[ 0.13  0.08  0.17  0.17  0.11  0.12 -0.13] ans = -0.13
[ 0.13 -0.01 -0.11 -0.10 -0.16 -0.14 -0.03] ans = -0.03
[-0.19  0.11 -0.03 -0.05 -0.04] ans = -0.04
[ 165.236   72.310 -144.590 -163.664  -93.705] ans = -93.705
[-12.0  12.7   9.4   7.8  -4.7] ans = -4.7
[-0.5 -1.2  1.8  1.3] ans = 1.3
---
[-15 -41  -1   4] ans = 4
[-40   5 -24  14  -4 -20] ans = -20
[ 23 -30   2  31  13  37] ans = 37
[-10   2  19  44   7] ans = 7
[27 37 17 27 -9] ans = -9
[ 19  -6  -1 -45] ans = -45
[-41  -3  22 -12] ans = -12
[  9 -32   5   3 -10  -9] ans = -9
[  3 -16  31  46   5  39] ans = 39
---
array([[-13, -24,   7, -11],
       [ 42,   6,   9,  21],
       [-10,  33,  -2,  16]]) ans = 7

array([[ -5,  -3,  -2,  -7,  -3,  -2],
       [ -6,  27,  -5,  19, -10,   1],
       [-27,  15, -30,  22, -33, -21]]) ans = -2

array([[-23,  19, -16,   7],
       [ 16, -45,   8,  -9],
       [ -9,  22,  -5,   4]]) ans = -16

array([[ 17, -41,  26,  37,  28],
       [ -4,  44,  -6,  42,  -4],
       [ -5, -34,  -4,  17, -20]]) ans = 26

array([[-42,   0,  -8,   2,  -5],
       [ 39,  -1,  -2,   0,  -4],
       [-16,  -1,  37,   0,   0]]) ans = -8

array([[-21,   2,  22,  40, -21],
       [ 42,  32, -22, -20,   5],
       [-30,  23, -36, -14,  40]]) ans = 22
---
array([25, 20, 14, 32]) ==> 32, 25

array([-41,   0,  -4, -17, -28]) ==> 0, -4

array([[ 22,  12, -46, -18,  20,   5,   9],
       [ 41,  28,  13, -26,  18, -13, -27]]) ==> 41, 28

array([-25,  43, -33,  10,  37, -43]) ==> 43, 37

array([[ 11,  -4,  17,  34,  30],
       [ -5,   2, -11, -11, -18]]) ==> 34, 30

array([-3, 16, 18,  4, 44, 22]) ==> 44, 22
---
32	-2	0	-6	29	-19	-7
38	1	3	-10	21	-8	-4
14	-2	20	-24	19	16	11
gives -7

16	-39	-31	14	-19	13
20	17	9	8	-4	-12
5	-5	-19	35	-14	19
gives 13

1	4	0	5
0	0	0	-7
3	-3	6	-38
gives 5

5	3	-1	-12	-36
9	3	7	-7	-36
-5	-11	-6	8	32
gives -36

-3	0	-21	33	22	-3	25
-13	40	-22	-23	20	10	-25
-19	11	-17	10	29	-36	2
gives 25

-19	29	-25	4	14
16	-18	8	-33	36
-37	-42	-29	23	-28
gives 14

-28	46	1	-7	1
-9	5	-3	-5	5
2	-9	-4	6	1
gives 1

-26	-8	18	11
-21	46	-32	31
29	-30	-19	45
gives 11
---
[[ -8 -13  10 -17  -7]
 [-10 -27   8 -41 -21]
 [-10 -18   9 -14  -1]] >> 8, 10

[  4   2  15  -9 -14 -34   0] >> -9, 15

[[-10 -13  27  -1  -1]
 [-45 -32 -11 -36 -33]
 [-29   3  10  -5   1]] >> -11, 27

[[ 31  -7  46  20  37   1  10]
 [ 32  10  26  21  25 -27  20]
 [ 15 -12  42  15  31  -8   5]] >> 21, 46

[-40  -1 -38  35 -29] >> -38, 35

[[  0  33   7  -8  -4]
 [-13  35 -24  29   0]
 [-21  22  -9  10 -34]] >> -24, 35

[[  3 -44   0  10  20]
 [-11 -31   3   3  17]
 [ -3 -23   0   0  18]] >> 3, 20
---
Q:
[[  80.12   -8.02   20.73   85.42  -12.44]
 [ 106.64  146.47 -159.27  102.25  122.81]]
A: 85.42

Q:
[[-0.075 -0.047 -0.119 -0.014 -0.080 -0.083]
 [-0.030 -0.024 -0.006 -0.062 -0.013  0.148]
 [-0.121 -0.050 -0.140  0.008 -0.072 -0.158]]
A: -0.013

Q:
[[ 0.14  0.00 -0.11  0.03]
 [ 0.05  0.04  0.06 -0.12]
 [ 0.01  0.03 -0.16 -0.09]]
A: 0.06

Q:
[[  21.43  -59.86 -115.94  217.01]
 [  97.36 -177.51  -55.25  -94.94]
 [ -87.13 -223.29  128.24   57.18]]
A: -55.25

Q:
[[ 0.11 -0.05 -0.18 -0.02 -0.05]
 [ 0.03 -0.07 -0.15  0.05  0.08]
 [ 0.18  0.05  0.03  0.00  0.14]]
A: 0.05

Q:
[[-2.100 -2.137 -2.187 -1.456 -2.107 -1.963 -2.049]
 [ 1.744  1.018  1.447 -1.544  0.452  0.556  1.910]]
A: -1.963

Q:
[[   4.77   52.01  127.99   85.46   94.49   48.96]
 [-154.18  114.88    3.74  -13.47  -33.25   38.65]]
A: 94.49

Q:
[[-0.45  1.88  0.01 -1.47]
 [-1.68  1.90  0.29 -0.45]
 [ 1.38  0.41  1.96 -1.98]]
A: 0.29

Q:
[[-13.25 -13.02  -7.70  14.68]
 [ -6.21  -6.02  -4.78   2.96]
 [ -3.79  -3.08  -3.56  -2.05]]
A: -4.78
---
[[ 17  -4 -42  18  -6   0 -11]
 [-14 -15  -6  13 -22  17 -23]] ans = 17, -23

[ -2  -9   9 -11  43   2] ans = -2, 2

[[-23  23   1   4]
 [ 33 -37  -3  -2]
 [  9 -11  14  38]] ans = -23, 38

[ 46 -34 -40  44  -2 -36 -31] ans = 46, -31

[ 23   4   5  37  30  -8 -10] ans = 23, -10

[44  4 15 42 -6] ans = 44, -6
---
Q: [3 6 7 2 4 7]
A: 3
Q: [18 70 45 45 83]
A: 18
Q: [259 174 422 797]
A: 259
Q: [ 905 -147  323 -611 -220  347]
A: 905
Q: [ 44 113   2 230]
A: 44
Q: [-23 -19  18 -47  43 -16  21]
A: -23
Q: [1 6 8 3 1]
A: 1
Q: [7 2 7 4 5]
A: 7
Q: [  86  160 -572  623]
A: 86
---
Q:
[[-27  20 -35  30]
 [ 20  11  30 -11]
 [-12  -3 -15  -5]]
A: -5

Q:
[[-6  6  0  5 -9]
 [ 0 11 10 -3  2]
 [ 2 -8 13  5 33]]
A: 33

Q:
[[-30  37  34  36  37 -32  40]
 [ 18 -34 -24 -31 -35  32 -35]
 [-37  43  37  37  40 -39  39]]
A: 39

Q:
[[  0  14 -22 -25  -6  19 -10]
 [ 17   5 -31 -22  33   8  18]
 [-36  25   2  -7  -3 -10  -5]]
A: -5

Q:
[[  9  -2  19   7  -2  17  -6]
 [ 18  39  32 -39  13  28 -22]
 [-13 -39 -27  28 -14 -36  20]]
A: 20

Q:
[[ 33 -18 -18  28 -27  17]
 [-39  22  21 -33  32 -20]
 [ 30 -17 -16  26 -25  16]]
A: 16

Q:
[[ -2 -10   5  -5  -4]
 [ 16  15 -11  10  -8]
 [ 15  -4   0  15 -36]]
A: -36
---
[[-27  28  -4 -39  27 -42   2]
 [ 20 -23  -6  13  22 -30  -5]] value 22

[[168  63 153 223]
 [249  60 176 200]
 [ 36 100  29 147]] value 100

[[248 775 554 565 343]
 [316 396 613 594 255]
 [370 615 505 517 418]] value 505

[ 29 -44 -14  17 -35 -17] value 17

[[ 79 186 199 203 210]
 [ 93 100  85 177  70]
 [ 75  79  42 176  43]] value 42

[9783 5771 5952 5246 2558] value 5952

[[6001 4614 6045 5566 7867 8416 8894]
 [8145 4296 7943 8217 8845 6448 5944]
 [8527 3005 8357 3506 2804 8795 8368]] value 2804

[52 72 78 15] value 72

[6 2 8 1] value 2

[849 369 414 333 438 518 231] value 438
---
[[-19 -36 -24  -6  26  26]
 [-20  28 -20  24  -2  12]
 [-22  27 -22  39   1   1]] ==> -36

[[ 32 -18  20  32 -25 -37 -12]
 [  4  18 -15   4  17 -29  17]
 [-16   6 -27 -17 -11  12   2]] ==> -18

[[  8  40  32  25]
 [ 29  24  32 -36]
 [ 45 -35  28 -45]] ==> 40

[[ 12 -24 -26   9  11  10 -26]
 [-43 -28 -30 -32  29 -33 -31]
 [-44   5   6 -34  12 -35   5]] ==> -24

[[-35 -16  -5 -10  37]
 [ 12 -22   4   2 -12]
 [ 20  -8  15  17  -2]] ==> -16

[[  2  16   3  -1  -6  14  -3]
 [-16  -5  19   9 -12  -4 -10]
 [-36  10  -2   6  -4 -24 -19]] ==> 16

[[  8   4 -34 -24]
 [ -4  -3  19  13]
 [ -1  -1   3   2]] ==> 4

[[ 14  24 -14  31  33]
 [ 20   0  14  36  15]
 [ 27 -25  18  11  13]] ==> 24

[[ 13  -7 -10 -23  13   8  12]
 [ -3  -6  -4   2  -1   3   2]
 [ 33  -6   4  39 -29  25 -10]] ==> -7
---
[  3  12 -34  -9  18  -8  -5] --> -8
[ 37  15 -17  -5   4 -39] --> 4
[-10  32 -42   4] --> -42
[  3 -45 -13   2 -11   8] --> -11
[-26  -7 -39 -28  21] --> -28
[27 33 23 -4] --> 23
[ 25 -18 -39 -29 -34] --> -29
